Below are the code and all the weights of a small trained network. Each question names an input and a class and asks about switching units off, where a switched-off unit gives its printed mean instead of its output.

import numpy as np


def w(rows, s, z=0):
    codes = np.array(rows[::2]) - 128.0
    scale = np.full(codes.shape[1], s)
    scale[-1] = z or s
    return codes * scale


def f(y):
    return np.maximum(y, 0)


def log_softmax(a):
    a = a - a.max(-1, keepdims=True)
    return a - np.log(np.exp(a).sum(-1, keepdims=True))


def net(x, mask):
    res = np.array(x, float).reshape(1, 8) / 4 @ E
    y = f(res @ A[0][:, :-1].T + A[0][:, -1])
    res = res + np.where(mask, y, B[0][:, -1]) @ B[0][:, :-1]
    return log_softmax(res[-1] @ U[:, :-1].T + U[:, -1])


A, B = {}, {}
E = w([
[93,86,133,179,82,142,106,222,156,148,175],'x0',
[131,126,126,121,121,121,126,126,126,128,128],'x1',
[190,48,140,116,91,252,157,109,127,143,89],'x2',
[167,81,214,165,151,87,81,103,80,187,150],'x3',
[127,117,132,94,116,107,107,114,138,117,133],'x4',
[69,53,88,119,186,83,153,134,120,190,65],'x5',
[122,131,132,127,134,143,126,125,130,137,134],'x6',
[160,67,43,185,150,140,153,86,127,137,246],'x7',
],0.011)
A[0] = w([
[159,92,206,184,125,89,54,93,63,190,164,42],'n1',
[65,166,54,116,82,135,129,120,197,97,127,24],'n2',
[88,121,46,116,104,188,190,129,140,88,131,211],'n3',
[39,199,103,161,184,50,87,131,101,99,170,130],'n4',
[163,188,136,158,98,151,99,130,190,90,189,90],'n5',
[103,178,87,99,101,118,157,168,196,119,88,253],'n6',
[44,32,108,122,129,113,158,128,120,158,77,151],'n7',
[181,184,128,122,151,99,152,44,140,122,124,66],'n8',
[179,69,53,163,162,119,173,65,148,125,254,96],'n9',
[73,57,139,180,60,120,86,230,229,177,173,121],'n10',
[157,152,116,96,213,126,175,21,85,125,89,79],'n11',
[157,112,160,181,150,93,24,113,70,119,96,53],'n12',
[68,54,70,112,212,77,159,147,163,184,77,49],'n13',
[142,111,27,156,142,109,117,93,135,115,185,87],'n14',
],0.0075,0.0042)
B[0] = w([
[138,69,50,89,190,113,207,168,65,161,163,225],'n1',
[107,72,81,31,185,127,172,176,113,95,155,177],'n2',
[173,65,137,102,178,92,120,121,135,136,118,220],'n3',
[157,2,106,223,85,168,84,43,94,52,55,218],'n4',
[181,174,121,114,129,113,116,140,116,102,189,197],'n5',
[151,141,159,101,201,106,160,79,90,143,94,217],'n6',
[211,173,140,138,78,149,80,137,85,85,152,217],'n7',
[134,167,73,129,69,119,183,125,190,210,171,167],'n8',
[61,171,220,107,107,149,96,124,75,173,77,253],'n9',
[105,161,99,171,95,90,199,91,220,198,85,254],'n10',
[92,140,47,158,44,49,144,127,223,133,111,194],'n11',
[91,116,140,59,170,126,157,187,119,128,131,180],'n12',
[203,237,126,121,107,140,88,177,122,96,237,211],'n13',
[90,154,167,62,149,145,93,148,110,180,61,198],'n14',
],0.0077,0.011)
U = w([
[82,163,78,151,66,79,193,128,226,179,141,81],'0',
[131,85,98,70,249,103,194,165,92,131,160,56],'1',
[47,202,227,93,114,125,91,146,69,144,46,81],'2',
[202,206,125,138,88,138,83,166,102,76,241,84],'3',
[178,16,125,172,75,183,105,63,109,90,86,156],'4',
[152,133,153,135,161,110,125,102,140,144,127,254],'5',
],0.011,0.0095)

Each question gives the input, the list of numbers given to net, and the class t.
The units are the neurons (one row each of A and B). Each row of codes is followed by its name. A weight is (code - 128) times the scale printed after its matrix; where a second scale follows, it is the last column's (A, B and U).
mask holds one flag per neuron, in row order. A switched-off neuron (its flag False) gives its mean, the last column of its row in B, instead of its output. The means were averaged over made-up inputs and are rounded, as every weight is.
A unit's drop is (log p(t) with every unit on - log p(t) with that unit switched off) / (log p(t) with every unit on - log p(t) with every unit switched off).
The circuit of an input: a set's keep is (log p(t) with only the set's units on - log p(t) with every unit switched off) / (log p(t) with every unit on - log p(t) with every unit switched off). Starting from the 12 units with the biggest drops (on a tie, the unit counted first), units are removed one at a time, each time the one whose removal leaves the highest keep (on an exact tie, the one counted first), for as long as the keep stays at least 0.8.
units of the circuit, in order: the units of the circuit, biggest drop first
unit that matters most: the unit with the biggest drop
top k neurons: the k neurons with the biggest drops, biggest first
drop of u: that unit's drop, to one decimal
input [-7,-7,5,5,6,8,-6,0], class 3: unit that matters most -> n13
input [-1,5,-7,-2,7,7,-2,-6], class 3: top 3 neurons -> [n13, n9, n7]
input [4,0,6,-2,-1,-6,-6,6], class 2: top 4 neurons -> [n9, n4, n14, n13]
input [-6,4,-7,-4,6,5,8,1], class 4: top 2 neurons -> [n4, n10]
input [-2,-6,6,-8,-7,8,6,-6], class 1: top 2 neurons -> [n6, n3]
input [-2,-7,-8,3,7,3,-5,-5], class 4: top 2 neurons -> [n4, n9]
input [-8,8,-3,8,3,-3,7,1], class 0: top 2 neurons -> [n11, n8]
input [-5,-7,7,7,-8,-6,-8,0], class 1: top 2 neurons -> [n1, n4]
input [-7,3,6,5,2,8,6,5], class 3: units of the circuit, in order -> [n13, n7]
input [-3,8,-5,-4,4,-4,7,6], class 5: top 2 neurons -> [n4, n8]
input [8,7,7,-3,-4,-5,0,-7], class 0: top 3 neurons -> [n10, n9, n4]
input [-8,0,8,4,5,-5,2,-1], class 0: top 3 neurons -> [n11, n8, n4]
input [3,6,1,-7,-5,-6,4,5], class 1: units of the circuit, in order -> [n2, n3]
input [0,0,-3,0,4,5,-2,-4], class 3: units of the circuit, in order -> [n13, n9, n7]
input [1,3,-6,8,-7,-1,6,-4], class 1: top 2 neurons -> [n1, n12]
input [-3,7,-3,-8,-5,-7,5,4], class 1: unit that matters most -> n2
input [-7,1,-5,-5,4,-1,6,-6], class 0: top 3 neurons -> [n11, n8, n9]
input [7,-4,4,-1,-2,2,1,7], class 0: top 2 neurons -> [n10, n6]
input [8,-8,7,-1,-6,-6,-6,4], class 0: top 2 neurons -> [n10, n4]
input [-1,-3,7,-8,-8,-7,-2,-8], class 1: unit that matters most -> n9
input [0,-2,-1,-7,1,5,8,8], class 2: top 3 neurons -> [n9, n14, n1]
input [7,2,4,8,-5,-6,7,-4], class 1: drop of n1 -> 0.7
input [-1,1,0,-4,-1,7,8,7], class 2: drop of n14 -> 0.4
input [2,0,-8,3,-4,-7,-5,6], class 4: drop of n13 -> 0.2
input [1,-3,0,5,2,6,3,-2], class 3: drop of n3 -> 0.1
